Here is a tiny trained network, its code and every weight. The questions are about switching its units off for an input and a class, where a switched-off unit gives its printed mean instead of its output.

import numpy as np


def w(rows, s, z=0):
    codes = np.array(rows[::2]) - 128.0
    scale = np.full(codes.shape[1], s)
    scale[-1] = z or s
    return codes * scale


def f(y):
    return y / 2 * (1 + np.tanh(0.7978845608 * (y + 0.044715 * y**3)))


def log_softmax(a):
    a = a - a.max(-1, keepdims=True)
    return a - np.log(np.exp(a).sum(-1, keepdims=True))


def net(x, mask):
    res = np.array(x, float).reshape(1, 6) / 4 @ E
    y = f(res @ A[0][:, :-1].T + A[0][:, -1])
    res = res + np.where(mask, y, B[0][:, -1]) @ B[0][:, :-1]
    return log_softmax(res[-1] @ U[:, :-1].T + U[:, -1])


A, B = {}, {}
E = w([
[216,125,24,129,119,160,73,121,45,56],'x0',
[150,7,82,44,133,78,129,159,163,113],'x1',
[146,189,96,131,112,100,105,114,182,137],'x2',
[237,167,126,97,139,229,148,176,254,131],'x3',
[63,175,123,30,46,181,44,36,97,238],'x4',
[119,67,78,180,79,180,254,63,131,139],'x5',
],0.0069)
A[0] = w([
[51,105,254,128,119,96,166,111,240,151,99],'N0',
[165,67,112,182,182,103,111,110,164,78,38],'N1',
[108,107,68,191,95,173,179,90,118,161,95],'N2',
[246,131,144,61,150,207,141,151,153,145,194],'N3',
[136,162,132,81,131,150,104,133,104,195,14],'N4',
[110,78,51,85,116,110,208,79,142,150,54],'N5',
[164,69,96,108,120,180,159,120,183,149,201],'N6',
[94,43,80,115,142,20,110,75,62,125,200],'N7',
[130,135,159,79,109,149,125,57,119,136,24],'N8',
[82,128,105,92,75,152,91,108,148,152,39],'N9',
[192,155,202,158,129,68,197,149,109,39,79],'N10',
[123,82,91,167,76,157,194,63,160,138,29],'N11',
[124,39,115,13,105,81,95,205,142,120,170],'N12',
[114,118,106,44,122,200,118,90,85,160,4],'N13',
],0.0071,0.0019)
B[0] = w([
[210,83,89,179,64,194,13,56,58,134,233],'N0',
[87,135,49,212,158,186,63,129,204,141,171],'N1',
[108,195,195,71,182,128,87,133,146,57,182],'N2',
[125,129,147,174,55,43,133,79,88,56,225],'N3',
[10,120,132,169,160,110,200,182,138,107,161],'N4',
[47,223,199,152,160,182,105,129,115,130,187],'N5',
[140,198,128,85,107,21,133,76,94,118,189],'N6',
[231,149,113,138,89,50,156,117,111,88,253],'N7',
[75,104,100,150,117,50,120,208,133,179,157],'N8',
[114,72,64,142,153,124,198,185,204,138,177],'N9',
[65,109,60,158,116,92,116,145,201,233,200],'N10',
[54,130,153,30,200,127,78,170,122,54,181],'N11',
[122,225,133,102,194,71,162,104,68,174,228],'N12',
[112,52,2,221,149,105,144,170,204,152,190],'N13',
],0.0061,0.0073)
U = w([
[53,33,2,180,173,137,155,227,234,173,3],'0',
[160,207,138,136,174,127,154,95,119,142,247],'1',
[206,62,95,149,85,175,32,50,115,84,127],'2',
[173,133,169,152,56,93,148,107,136,69,113],'3',
[62,206,233,64,254,126,92,220,150,65,44],'4',
[182,141,112,130,157,159,170,117,132,158,191],'5',
],0.0069,0.0029)

Each question gives the input, the list of numbers given to net, and the class t.
The units are the neurons (one row each of A and B). Each row of codes is followed by its name. A weight is (code - 128) times the scale printed after its matrix; where a second scale follows, it is the last column's (A, B and U).
mask holds one flag per neuron, in row order. A switched-off neuron (its flag False) gives its mean, the last column of its row in B, instead of its output. The means were averaged over made-up inputs and are rounded, as every weight is.
A unit's drop is (log p(t) with every unit on - log p(t) with that unit switched off) / (log p(t) with every unit on - log p(t) with every unit switched off).
The circuit of an input: a set's keep is (log p(t) with only the set's units on - log p(t) with every unit switched off) / (log p(t) with every unit on - log p(t) with every unit switched off). Starting from the 12 units with the biggest drops (on a tie, the unit counted first), units are removed one at a time, each time the one whose removal leaves the highest keep (on an exact tie, the one counted first), for as long as the keep stays at least 0.8.
circuit, biggest first: the units of the circuit, biggest drop first
top k neurons: the k neurons with the biggest drops, biggest first
input [1,-1,-3,8,-3,7], class 3: circuit, biggest first -> (N3)
input [6,7,-5,8,2,-3], class 3: circuit, biggest first -> (N3; N0)
input [3,0,-4,8,4,4], class 3: top 2 neurons -> (N3; N6)
input [-3,8,-6,1,0,-7], class 1: top 2 neurons -> (N12; N11)
input [6,2,2,1,0,7], class 4: circuit, biggest first -> (N11; N2; N5)
input [-4,-2,0,4,0,-4], class 2: top 2 neurons -> (N0; N12)
input [7,-1,-3,7,-8,0], class 0: top 2 neurons -> (N10; N1)
input [-6,8,-8,2,-6,4], class 1: circuit, biggest first -> (N12; N6)
input [-2,-1,-3,-2,-4,-2], class 0: top 3 neurons -> (N10; N3; N6)
input [6,0,0,-2,-6,-5], class 0: circuit, biggest first -> (N10; N1)
input [-2,-4,-7,7,4,8], class 4: top 2 neurons -> (N11; N2)
input [3,7,-3,5,5,5], class 1: circuit, biggest first -> (N6; N12)
input [6,6,-4,-3,-4,-1], class 1: top 3 neurons -> (N12; N0; N13)
input [-8,7,2,4,3,-7], class 2: circuit, biggest first -> (N0)
input [0,4,6,0,0,7], class 4: circuit, biggest first -> (N11; N5; N2)
input [-4,-4,-1,1,-3,6], class 4: circuit, biggest first -> (N11; N2)
input [3,0,0,-6,7,7], class 0: top 2 neurons -> (N13; N9)
input [7,7,5,-4,4,1], class 1: circuit, biggest first -> (N12; N0)
input [-2,6,0,-6,8,-8], class 0: circuit, biggest first -> (N13; N9)
input [6,5,-5,0,-8,-7], class 0: circuit, biggest first -> (N10)
input [4,1,3,-4,-1,7], class 4: top 2 neurons -> (N11; N2)
input [-7,-2,-4,-1,6,-6], class 2: top 2 neurons -> (N0; N10)
input [-2,6,5,7,-6,4], class 3: top 3 neurons -> (N3; N6; N13)
